grid =
[[-4.47, 5.31, 0.22, -2.58, 0.38],
[0.61, 3.85, 2.27, 1.10, 2.30],
[-3.13, 0.20, -1.50, -2.51, -1.46],
[3.89, -5.76, -0.88, 2.24, -1.02],
[-2.97, -0.06, -1.54, -2.43, -1.54]]
Counting starts at 0.
Report the top-left entry.
A: -4.47
The entry at row 0, column 2 -> 0.22
Report the top entry of the column that holds the largest entry.
A: 5.31
The bottom-left entry -> -2.97
The entry directly below the largest entry: 3.85
Report the entry just left of 2.30.
A: 1.10
The top-right entry is 0.38
Report the entry just left of 2.24.
A: -0.88
The entry in row 1 and column 0 is 0.61
Report the entry in the bottom-right corner.
A: -1.54
The entry just right of 0.22 -> -2.58
Report the entry directly above the smallest entry.
A: 0.20
Report the entry directly below 0.61.
A: -3.13
Report the entry directly below -0.88.
A: -1.54
Report the bottom entry of the column that holds the smallest entry.
A: -0.06
Report the centre entry.
A: -1.50
The entry directly above the centre entry -> 2.27
The minimum: -5.76

Questions about the row below.
1) Report the entry just right of the centre entry.
2) Report the entry just right of -0.68.
3) Report the entry just right of 0.40.
[-4.64, 2.44, -0.22, -0.20, -0.21, 2.74, -0.41, -0.53, -0.39, 1.26, 0.40, -0.68, -3.26]
1) -0.53
2) -3.26
3) -0.68

Questions about the matrix below. Counting starts at 0.
1) Find the entry directly below 139.
2) Find the entry in the top-left corner.
3) Find the entry in row 0 and column 1.
4) Find the entry in row 1 and column 1.
5) Find the bottom entry of the column that holds the smallest entry.
6) Find the entry in row 2 and column 0.
7) Find the entry directly above 920.
8) Find the entry directly below the smallest entry.
[[-815 -819 -368  -70 -770  -82 -761 -181  -84   32 -769 -573 -845]
 [-817 -805  -63 -668 -808 -568 -825 -791 -773 -744 -855 -462 -795]
 [ 378  363   27  260  587   95  546  143  210  145  677  139  594]
 [-381 -374 -737  920 -212  967 -416  862  922  904  -89 -587 -324]]
1) -587
2) -815
3) -819
4) -805
5) -89
6) 378
7) 260
8) 677

Read these off the grid that follows.
1) What is the third entry on the main diagonal?
2) What is the entry just left of the largest entry?
3) What is the entry just right of the smallest entry?
4) What is the entry directly below -2.60?
5) What is the bottom-right entry?
6) What is the first entry, reading row by row?
7) What is the third entry, reading row by row?
8) What is the top-right entry?
[[-1.83, -1.50, -0.89, -1.11, 2.11, -2.33, 0.84, 0.68, 2.55, 1.60, -0.32, -2.52, -2.09],
[-0.09, -0.50, 0.40, -1.11, -2.01, -1.92, 0.40, -0.93, -0.52, 0.19, -2.13, 0.30, -1.71],
[-2.15, -0.92, 1.20, -1.11, -0.58, -3.39, 2.06, -0.53, -1.31, 2.02, -0.44, -2.60, -2.20],
[-3.33, -0.63, 0.15, -1.11, 2.32, -5.66, 0.18, -1.51, 1.73, -1.45, -2.26, -0.80, -1.28],
[-3.06, -3.17, 0.76, -1.11, 2.47, -2.38, -0.24, -0.08, 4.17, 0.70, -1.75, -3.29, -1.85],
[-2.30, 0.68, -1.21, -1.11, -0.54, -1.93, 0.50, -0.86, 0.65, -1.52, -1.65, 2.12, -1.26]]
1) 1.20
2) -0.08
3) 0.18
4) -0.80
5) -1.26
6) -1.83
7) -0.89
8) -2.09

Questions about the grid below.
1) Report the 3rd smallest entry.
2) Report the entry just right of the largest entry.
3) Report the entry just left of 3.33.
4) Report the 2nd entry in reading order.
5) Report the minimum.
6) Report the entry just right of -2.91.
[[-4.34 -1.61 -1.19  4.02  0.38 -2.53  3.46 -1.67  2.53 -0.25  5.42 -1.16
   0.71]
 [-3.53  2.74 -0.07  3.86  1.45 -1.84  4.75 -1.64  0.22 -2.98  3.33 -3.50
  -0.29]
 [-3.63  4.58 -1.23 -1.49  0.34 -0.75 -4.57  3.36  2.41  1.27 -2.52 -3.34
   1.44]
 [ 1.88  2.67 -0.29  4.72  0.81 -1.73  5.17 -0.61 -2.41 -2.58  4.22  1.99
  -0.16]
 [ 2.26 -0.33 -2.18 -5.61  1.97  3.21 -3.10  0.60 -0.22  0.65 -5.48 -1.35
  -0.60]
 [ 4.85 -2.27 -2.90 -4.33  1.87  4.46 -0.89 -0.85 -0.05  2.14 -2.32 -1.36
  -2.40]
 [-4.81 -2.91  3.88  3.11 -3.28 -3.63  0.05 -0.62  1.10 -0.44  2.46  2.48
   1.99]
 [-3.81 -0.24 -1.16  0.31  2.97 -2.75  3.46 -1.52 -1.69 -6.02 -1.37  1.65
   2.79]
 [ 3.58  0.06 -4.34 -3.72  4.23  3.62  1.47 -1.28 -0.96 -0.87 -2.64 -2.47
  -1.77]
 [-3.47  4.72 -1.17 -1.52  0.47 -0.28 -4.22  3.06  2.44  1.33 -2.45 -4.28
   0.87]
 [ 2.43  2.33  0.94  2.57  1.57  0.40  6.03 -2.39 -3.43 -3.98  1.63 -0.90
  -1.91]
 [-5.10  0.66  1.66  1.80 -1.37 -4.65 -1.56  1.81  0.17 -2.11 -0.34  3.83
   4.12]]
1) -5.48
2) -2.39
3) -2.98
4) -1.61
5) -6.02
6) 3.88

[[1.01, -0.18, -0.13, -1.46, 1.05, -0.09, 0.32, -0.73, -1.01, -0.85, -0.08, -0.55, -0.37],
[5.05, -2.11, -0.82, -5.97, 2.86, 1.45, 0.95, -1.54, -3.56, -2.12, -0.65, -0.30, 0.23],
[3.78, -1.40, -0.53, -4.58, 2.39, 0.85, 0.72, -1.40, -2.80, -1.85, -0.48, -0.54, -0.05],
[2.76, -3.40, -0.76, -1.27, -2.84, 4.35, -0.52, 2.70, 1.25, 3.22, -0.72, 4.99, 4.16],
[-0.05, -0.01, -0.01, 0.09, -0.15, 0.03, -0.10, 0.11, 0.09, 0.12, -0.08, 0.12, 0.12],
[1.00, -1.80, -0.34, -0.09, -2.00, 2.37, -0.41, 1.68, 1.04, 2.20, -0.34, 2.92, 2.43],
[1.82, -0.53, -0.20, -2.44, 1.56, 0.17, 0.48, -1.02, -1.66, -1.28, -0.17, -0.70, -0.38],
[0.76, -0.08, -0.08, -1.18, 0.88, -0.07, 0.30, -0.68, -0.88, -0.79, -0.07, -0.59, -0.35],
[1.13, -1.78, -0.38, -0.09, -1.99, 2.42, -0.45, 1.82, 1.14, 2.24, -0.45, 3.07, 2.40],
[1.44, -2.19, -0.41, -0.31, -2.21, 2.79, -0.40, 1.94, 1.18, 2.41, -0.44, 3.44, 2.82],
[1.23, -1.92, -0.39, -0.11, -2.03, 2.51, -0.41, 1.77, 1.16, 2.21, -0.42, 3.16, 2.61],
[3.77, -1.42, -0.56, -4.62, 2.38, 0.94, 0.78, -1.41, -2.87, -1.85, -0.48, -0.58, -0.06],
[-0.08, -0.39, -0.04, 0.44, -0.77, 0.57, -0.16, 0.61, 0.54, 0.77, -0.02, 0.90, 0.69],
[0.66, -1.38, -0.25, 0.15, -1.71, 1.79, -0.39, 1.50, 1.01, 1.77, -0.29, 2.39, 1.97],
[0.99, -0.11, -0.17, -1.38, 1.07, -0.12, 0.33, -0.62, -1.07, -0.91, -0.04, -0.61, -0.35]]
Counting starts at 0.
Report the entry at row 2, column 1.
-1.40
The entry in the top-right corner is -0.37
The entry just right of the centre entry -> -0.68
Report the entry directly below -0.54.
4.99
Report the entry just left of -1.18.
-0.08
Report the centre entry.
0.30
Report the entry directly above 0.44.
-4.62
Report the entry just left of -3.56.
-1.54
Report the entry directly below -0.16.
-0.39
The entry just right of -1.92 is -0.39
The entry at row 0, column 0: 1.01
The entry in row 0 and column 1 is -0.18
The entry in row 2 and column 0 -> 3.78
The entry at row 1, column 0 is 5.05
The entry directly above 0.72 is 0.95
Report the bottom entry of the column that holds the largest entry.
0.99
Report the bottom-right entry.
-0.35
Report the entry just right of the smallest entry.
2.86
The entry just left of 0.03 -> -0.15
The entry directly above -0.40 -> -0.45
The entry at row 0, column 2 -> -0.13
Report the entry just left of the smallest entry.
-0.82
Report the bottom entry of the column that holds the smallest entry.
-1.38
Report the entry at row 2, column 2.
-0.53
Report the entry just left of -0.79.
-0.88
The entry directly above -1.41: 1.77
The entry directly below the smallest entry is -4.58
Report the entry just right of -0.15.
0.03
Report the entry just right of -4.58.
2.39
Report the entry just left of -0.55.
-0.08
